Below is a small trained network, with its code and all its weights. Each question gives an input and a target symbol and asks what happens when units are switched off, that is, made to give their printed mean instead of their output.

import numpy as np


def w(rows, s, z=0):
    codes = np.array(rows[::2]) - 128.0
    scale = np.full(codes.shape[1], s)
    scale[-1] = z or s
    return codes * scale


def f(y):
    return np.maximum(y, 0)


def softmax(a):
    e = np.exp(a - a.max(-1, keepdims=True))
    return e / e.sum(-1, keepdims=True)


def log_softmax(a):
    a = a - a.max(-1, keepdims=True)
    return a - np.log(np.exp(a).sum(-1, keepdims=True))


def net(x, mask):
    ids = ['ΣΨαζηθμπ'.index(c) for c in x.split()]
    T = len(ids)
    res = E[ids] + P[:T]
    r = res
    for j in range(3):
        rows = slice(2 * j, 2 * j + 2)
        q, k, v = (r @ M[0][rows].T for M in (Q, K, V))
        z = softmax(np.where(np.tri(T) > 0, q @ k.T / 2**0.5, -1e9)) @ v
        o = O[0][rows]
        res = res + np.where(mask[j], z, o[:, -1]) @ o[:, :-1]
    y = f(res @ A[0][:, :-1].T + A[0][:, -1])
    res = res + np.where(mask[3:15], y, B[0][:, -1]) @ B[0][:, :-1]
    return log_softmax(res[-1] @ U[:, :-1].T + U[:, -1])


Q, K, V, O, A, B = {}, {}, {}, {}, {}, {}
E = w([
[153,196,56],'Σ',
[127,139,68],'Ψ',
[140,179,87],'α',
[169,120,53],'ζ',
[30,141,146],'η',
[203,79,255],'θ',
[72,191,74],'μ',
[73,56,84],'π',
],0.01)
P = w([
[191,191,255],'0',
[160,167,163],'1',
[139,152,141],'2',
[136,144,123],'3',
[128,137,111],'4',
[119,134,96],'5',
[118,132,83],'6',
[106,129,72],'7',
[114,124,59],'8',
[99,119,54],'9',
[103,119,42],'10',
[101,110,30],'11',
[98,114,17],'12',
[110,122,16],'13',
],0.0054)
Q[0] = w([
[34,97,147],'head 1',
[142,197,121],'head 1',
[140,71,130],'head 2',
[100,68,123],'head 2',
[184,102,252],'head 3',
[133,137,115],'head 3',
],0.033)
K[0] = w([
[240,117,196],'head 1',
[131,68,70],'head 1',
[177,191,137],'head 2',
[136,210,125],'head 2',
[181,141,253],'head 3',
[137,119,132],'head 3',
],0.026)
V[0] = w([
[114,136,153],'head 1',
[229,111,112],'head 1',
[239,129,116],'head 2',
[74,212,109],'head 2',
[252,11,95],'head 3',
[33,43,179],'head 3',
],0.011)
O[0] = w([
[111,124,153,121],'head 1',
[226,118,135,121],'head 1',
[124,171,29,96],'head 2',
[137,197,214,220],'head 2',
[255,23,203,33],'head 3',
[40,33,86,4],'head 3',
],0.0086,0.0039)
A[0] = w([
[174,87,254,5],'neuron 1',
[141,223,174,194],'neuron 2',
[134,194,83,52],'neuron 3',
[237,82,96,191],'neuron 4',
[95,186,123,136],'neuron 5',
[60,47,82,206],'neuron 6',
[154,138,27,196],'neuron 7',
[130,171,167,19],'neuron 8',
[120,203,16,48],'neuron 9',
[250,157,123,151],'neuron 10',
[180,171,61,41],'neuron 11',
[113,205,223,72],'neuron 12',
],0.0068,0.003)
B[0] = w([
[190,122,7,146],'neuron 1',
[42,148,110,255],'neuron 2',
[203,91,95,200],'neuron 3',
[154,91,215,167],'neuron 4',
[112,102,94,213],'neuron 5',
[132,73,192,151],'neuron 6',
[83,126,196,199],'neuron 7',
[156,111,74,145],'neuron 8',
[234,56,103,234],'neuron 9',
[143,192,163,195],'neuron 10',
[138,201,92,174],'neuron 11',
[144,106,66,190],'neuron 12',
],0.019,0.0075)
U = w([
[153,195,111,134],'Σ',
[111,156,160,165],'Ψ',
[136,178,127,3],'α',
[140,186,214,122],'ζ',
[1,178,138,229],'η',
[218,80,149,16],'θ',
[137,38,39,102],'μ',
[86,33,199,223],'π',
],0.0043,0.0032)

Each question gives the input, a string of symbols that net reads in full, and the target symbol t.
The units are the heads (2 rows each of Q, K, V and O) and the neurons (one row each of A and B). Each row of codes is followed by its name. A weight is (code - 128) times the scale printed after its matrix; where a second scale follows, it is the last column's (O, A, B and U).
mask holds one flag per unit, heads first, then neurons. A switched-off unit (its flag False) gives its mean, the last column of its rows in O or B, instead of its output. The means were averaged over made-up inputs and are rounded, as every weight is.
A unit's drop is (log p(t) with every unit on - log p(t) with that unit switched off) / (log p(t) with every unit on - log p(t) with every unit switched off).
The circuit of an input: a set's keep is (log p(t) with only the set's units on - log p(t) with every unit switched off) / (log p(t) with every unit on - log p(t) with every unit switched off). Starting from the 12 units with the biggest drops (on a tie, the unit counted first), units are removed one at a time, each time the one whose removal leaves the highest keep (on an exact tie, the one counted first), for as long as the keep stays at least 0.8.
circuit, biggest first: the units of the circuit, biggest drop first
unit that matters most: the unit with the biggest drop
top k neurons: the k neurons with the biggest drops, biggest first
heads that matter: for each layer, one digit per head in row order, 1 if its drop is at least 0.15 and else 0, layers parted by /
drop when u is switched off: that unit's drop, to one decimal
input μ Ψ Σ Σ Σ ζ α ζ Σ, target ζ: unit that matters most : head 3
input Ψ Σ η Σ Σ η Σ, target η: circuit, biggest first : (head 2; neuron 2; neuron 9)
input Σ μ Σ μ θ α Σ θ ζ θ Σ Σ, target θ: circuit, biggest first : (head 2; neuron 9; neuron 2)
input μ α μ Σ Σ Σ μ μ μ α, target μ: heads that matter : 001
input ζ Σ Σ θ, target θ: heads that matter : 001
input Ψ Σ η α, target η: circuit, biggest first : (head 2; neuron 9; neuron 2)
input Σ η η, target η: heads that matter : 011
input Σ Ψ α Ψ π, target π: circuit, biggest first : (head 3; neuron 6)
input η α Σ η Σ ζ Σ μ μ, target μ: circuit, biggest first : (head 3; neuron 9; neuron 10)
input η π Σ Σ α η, target η: heads that matter : 010
input Σ Σ μ, target μ: top 2 neurons : (neuron 9; neuron 12)
input Σ μ μ Σ, target μ: top 3 neurons : (neuron 9; neuron 12; neuron 3)
input Σ Σ θ Σ Σ, target θ: top 2 neurons : (neuron 9; neuron 3)
input η μ α, target μ: top 2 neurons : (neuron 12; neuron 10)
input Σ μ θ ζ η α μ μ π ζ, target π: unit that matters most : head 3
input Ψ Σ η Σ α, target η: drop when head 2 is switched off : 0.6
input η Σ μ μ Σ Σ θ Σ π α, target π: drop when neuron 9 is switched off : 0.0
input μ μ α π π η, target π: drop when neuron 9 is switched off : -0.1
